Here is a tiny trained network, its code and every weight. The questions are about switching its units off for an input and a target symbol, where a switched-off unit gives its printed mean instead of its output.

import numpy as np


def w(rows, s, z=0):
    codes = np.array(rows[::2]) - 128.0
    scale = np.full(codes.shape[1], s)
    scale[-1] = z or s
    return codes * scale


def norm(h):
    return h / np.sqrt((h * h).mean(-1, keepdims=True) + 1e-5)


def f(y):
    return y / 2 * (1 + np.tanh(0.7978845608 * (y + 0.044715 * y**3)))


def softmax(a):
    e = np.exp(a - a.max(-1, keepdims=True))
    return e / e.sum(-1, keepdims=True)


def log_softmax(a):
    a = a - a.max(-1, keepdims=True)
    return a - np.log(np.exp(a).sum(-1, keepdims=True))


def net(x, mask):
    ids = ['αβγεζηλμξφψ'.index(c) for c in x.split()]
    T = len(ids)
    res = E[ids] + P[:T]
    r = norm(res)
    for j in range(2):
        rows = slice(2 * j, 2 * j + 2)
        q, k, v = (r @ M[0][rows].T for M in (Q, K, V))
        z = softmax(np.where(np.tri(T) > 0, q @ k.T / 2**0.5, -1e9)) @ v
        o = O[0][rows]
        res = res + np.where(mask[j], z, o[:, -1]) @ o[:, :-1]
    y = f(norm(res) @ A[0][:, :-1].T + A[0][:, -1])
    res = res + np.where(mask[2:6], y, B[0][:, -1]) @ B[0][:, :-1]
    return log_softmax(norm(res)[-1] @ U[:, :-1].T + U[:, -1])


Q, K, V, O, A, B = {}, {}, {}, {}, {}, {}
E = w([
[77,105,190,119,56,87],'α',
[179,175,134,109,230,172],'β',
[66,94,139,31,186,152],'γ',
[181,198,105,122,200,60],'ε',
[95,172,164,137,102,107],'ζ',
[149,175,118,229,20,91],'η',
[69,122,253,215,111,191],'λ',
[124,115,176,158,144,72],'μ',
[37,197,145,189,173,80],'ξ',
[148,36,154,155,121,120],'φ',
[109,129,159,95,147,98],'ψ',
],0.017)
P = w([
[105,76,1,117,93,109],'0',
[138,149,170,81,110,99],'1',
[141,134,164,121,93,125],'2',
[118,172,176,113,94,136],'3',
[104,174,183,114,99,130],'4',
[107,176,165,124,88,132],'5',
[112,150,178,149,93,124],'6',
],0.0085)
Q[0] = w([
[140,2,184,139,68,195],'head 1',
[128,212,129,104,164,123],'head 1',
[106,151,37,170,99,231],'head 2',
[202,178,45,108,219,197],'head 2',
],0.0093)
K[0] = w([
[165,54,52,88,79,57],'head 1',
[106,181,176,158,113,133],'head 1',
[153,162,193,161,116,83],'head 2',
[221,165,254,35,124,168],'head 2',
],0.0084)
V[0] = w([
[102,104,140,249,164,9],'head 1',
[172,251,157,87,216,85],'head 1',
[90,246,97,132,199,111],'head 2',
[255,159,76,69,90,196],'head 2',
],0.0081)
O[0] = w([
[56,163,85,88,140,92,242],'head 1',
[116,91,71,146,141,119,147],'head 1',
[143,188,117,127,63,203,159],'head 2',
[189,100,202,3,127,76,3],'head 2',
],0.012,0.0056)
A[0] = w([
[81,207,170,98,175,2,21],'neuron 1',
[233,187,54,123,146,55,33],'neuron 2',
[81,152,116,171,131,97,229],'neuron 3',
[209,143,168,79,241,118,3],'neuron 4',
],0.008,0.0023)
B[0] = w([
[139,71,133,111,111,194,201],'neuron 1',
[137,148,210,247,249,75,142],'neuron 2',
[254,71,169,145,107,182,253],'neuron 3',
[99,179,113,89,118,102,137],'neuron 4',
],0.0089,0.0067)
U = w([
[67,173,166,82,31,96,112],'α',
[254,136,155,109,172,190,174],'β',
[88,97,151,47,149,183,149],'γ',
[151,151,124,193,222,51,130],'ε',
[113,135,136,181,153,139,6],'ζ',
[197,175,126,121,36,40,230],'η',
[84,230,226,170,144,181,236],'λ',
[133,195,98,140,124,191,16],'μ',
[27,234,90,171,172,86,253],'ξ',
[182,119,89,161,106,184,94],'φ',
[97,80,129,127,159,18,98],'ψ',
],0.0087,0.0034)

Each question gives the input, a string of symbols that net reads in full, and the target symbol t.
The units are the heads (2 rows each of Q, K, V and O) and the neurons (one row each of A and B). Each row of codes is followed by its name. A weight is (code - 128) times the scale printed after its matrix; where a second scale follows, it is the last column's (O, A, B and U).
mask holds one flag per unit, heads first, then neurons. A switched-off unit (its flag False) gives its mean, the last column of its rows in O or B, instead of its output. The means were averaged over made-up inputs and are rounded, as every weight is.
A unit's drop is (log p(t) with every unit on - log p(t) with that unit switched off) / (log p(t) with every unit on - log p(t) with every unit switched off).
The circuit of an input: a set's keep is (log p(t) with only the set's units on - log p(t) with every unit switched off) / (log p(t) with every unit on - log p(t) with every unit switched off). Starting from all 6 units, units are removed one at a time, each time the one whose removal leaves the highest keep (on an exact tie, the one counted first), for as long as the keep stays at least 0.8.
circuit, biggest first: the units of the circuit, biggest drop first
top k neurons: the k neurons with the biggest drops, biggest first
which heads matter: for each layer, one digit per head in row order, 1 if its drop is at least 0.15 and else 0, layers parted by /
drop when u is switched off: that unit's drop, to one decimal
input η φ ψ η ζ, target γ: which heads matter : 01
input ε ψ ε λ ζ, target α: top 2 neurons : [neuron 3; neuron 2]
input φ φ ξ φ ζ, target ψ: which heads matter : 11
input ε φ λ ε φ γ ψ, target α: which heads matter : 01
input ε η μ, target α: which heads matter : 01
input γ ψ α μ, target β: top 2 neurons : [neuron 3; neuron 1]
input ζ α γ ε φ, target λ: circuit, biggest first : [head 1; neuron 1]
input μ β μ, target ξ: circuit, biggest first : [head 1]
input φ φ η ξ ψ φ β, target ξ: circuit, biggest first : [neuron 3; head 1; neuron 1]
input ψ ζ η ψ ψ, target φ: circuit, biggest first : [neuron 3; head 1]
input η φ ψ ψ, target γ: top 2 neurons : [neuron 1; neuron 3]
input φ η ξ μ ψ, target ψ: drop when head 2 is switched off : 0.6
input φ φ μ ψ, target ψ: drop when head 2 is switched off : 0.8
input φ ε φ, target ψ: drop when neuron 1 is switched off : -0.1
input β β ψ α μ, target η: circuit, biggest first : [head 2]
input η ζ ε μ ψ α ψ, target γ: circuit, biggest first : [head 2; neuron 1]
